[100 = 0]
[111  77 106 134  89 101  74  95 110  99  98  95 118 122  84 121  97 119
 109  73 125 100  72 109  76  75  98 105 113  98 117  62  97 106 100]  7
[112  97  98 119  88 104  71 100 123 105  98 107  81 128  92 118  95 112
 104 120 112  90  78 105  75  85 103 114 100  95 140  59 107 100  91]  3
[105  92  88 122  90 102  76 106 124 108  98 102  74 120  93 122  90 109
 103 105 115  87  82 108  71  65 108 106  96  91 133  63 111 102  79]  8
[107  93  99 125  90  93  72 105 121 108 105 105  80 106  99 112  95 113
  89 134 117  99  84 107  78  44  97 108  99  99 127  72  94  97  90]  8
[107 100  91 121  88  98  74 113 129 112 103 109  61 115  99 111  94 111
  92 138 115  92  83 109  73  49 104 112  92  94 139  57 103  96  83]  0
[119  91 101 123  94 107  74 100 117 103  97 108  73 126  87 118  82 116
 104  98 107  88  71 104  96  74 113 109 108  86 143  53 112 111  80]  8
[112  93  92 125  92 101  75 105 121 108 100 104  71 119  93 117  93 114
  97 105 109  86  77 105  89  64 111 106  98  88 136  59 113 106  72]  9
[ 79 105  71 124  92  69  98 127 139 115 105 103  26  79 119 110  83 101
  79 173 129  86  95 105  71   0 100  92  74  95 119 110  96  95  53]  4
[111  89  98 123  86  94  83 103 120 103 101 106  85 114  94 114  92 115
  99 117 125 102  82 111  67  58  98 110 105  97 128  65  90 100 101]  10
[103  85  94 128  87  91  84 105 119 104 101 100  92 108  94 119  93 115
 101 107 127 102  81 110  68  55  96 103 104  97 128  72  92 101  95]  10
[111  94  88 131  87 100  86 111 127 110 103 110  61 115  97 111  87 115
  94 119 119  96  79 115  61  40 110 110  98  87 135  56 100 102  82]  0
[ 98 100  82 122  88  85  97 115 130 108 100 109  49 100 104 112  83 109
  94 147 128  93  87 108  70  33 102 103  92  91 133  90  94 102  73]  7
[100  88  98 129  89  92  66 103 120 110 105  98  95 110  97 114 103 110
  94 124 118  98  86 108  72  54  92 105  96 103 121  72  97  92  92]  8
[106  82  95 135  93  92  88 106 118 103 100 100  85 108  94 117  86 117
 100  94 123  96  78 109  72  50 104  99 103  91 124  71  98 108  81]  5

[123  86  66 118  77  83  42 132  57 117 107  67 105 132  91  85 184  57
 112 127  87 109 124  90 126 114  82  86 105  89 145 104]  3
[ 82 101  87  47 109  98 107  94 116  88 108 126  93  96 107  85  56  87
 104 109  98 106 100 101  92  54  99 110  95 121 123 111]  0
[ 73  96 103  66 106  95 112  77 134  80  97 146 122  67 102 106  78  92
  94 102  90  96 107 100  51  79 107 126 110 114  99  99]  0
[ 54  86  65  28 104  77 105  84 151  63 100 181 121  68 111  75  26  79
 108 119  84  94 111 112  57  32 130 150 106 144 161 122]  8
[ 66  90  62  44  99  74  84 112 119  77 114 150  96 109 115  70  33  70
 121 130  84 115 112 110  99  14  97 133  85 154 160 136]  9
[ 94  98  75  73  97  69  62 117  79 105 105  85  88 138  97  84 117  45
 116 125  94  92 122 105  95  67 124  84  92 122 134 112]  2
[ 91  86  30  87  77  69  48 151  53 117 118  61  45 165 106  59 123  35
 130 135  98 114 116  92 130  41 103  45  77 132 178 127]  10
[ 53  83  60  33  99  69  86 106 118  76  99 147 100  97 108  70  58  53
 117 125  86 103 117 105  71  25 107 109  99 152 180 124]  8
[ 75 116 163  43 133  98 130  48 176  63  91 182 155  48  98 122  45 108
  83  99  84 115 107 107  34  81  89 163 124 116  62  88]  7
[ 84  97 138 100 110 100 105  40 151  69  82 111 171  38  85 127 130 111
  80  94  88 102 109 106  18 162 109 142 149  82  86  72]  6
[120  86  43 114  72  71  46 162  32 126 121  53  58 167 101  64 159  44
 128 138  93  95 115  98 155  82 110  62  75 108 162 123]  10
[103  66   2 160  51 108  55 134  77  97 119  90 114  95  94  80 173 129
 113 125  92 100  97 101 139 156  79 104 106  82 163 103]  3
[122  90  49 118  72  81  53 155  42 130 127  68  59 186  96  67 128  56
 126 138  93  92 112 108 169  76 105  78  69 102 147 127]  10
[100  96 114 126 103 125 123  58 132  82  95 124 148  30  91 119 114 144
  80  90 102  88  83 110  66 154  60 125 131  73  75  74]  6
[113  88  59 130  80  90  72 138  50 124 114  45  81 138  95  81 165  82
 112 113 104  93 110 100 122 121 108  55  95  89 116 103]  3
[ 56  99  80  16 110  68  97  76 140  81 101 131  91  87 112  78  45  52
 112 118  92  96 112  98  64  14  94  97  99 157 140 123]  8
[ 91  95  81  63  97  82  96 106 101  91 109 115  91 114 107  81  72  70
 108 116  93 120 109  99 113  63  96  97  94 124 141 112]  1
[ 89 106 121  61 110  77  96 106 108  98 104 105  83 118 106  85  50  59
 110 107  92  96 111 102  96  46 103  98  93 130 112 109]  1
[ 66  82  44  42  90  60  74 121  91  92 106 100  67  94 109  57  77  36
 125 137  91 118 120  95  88  28  92  75  91 150 198 134]  9
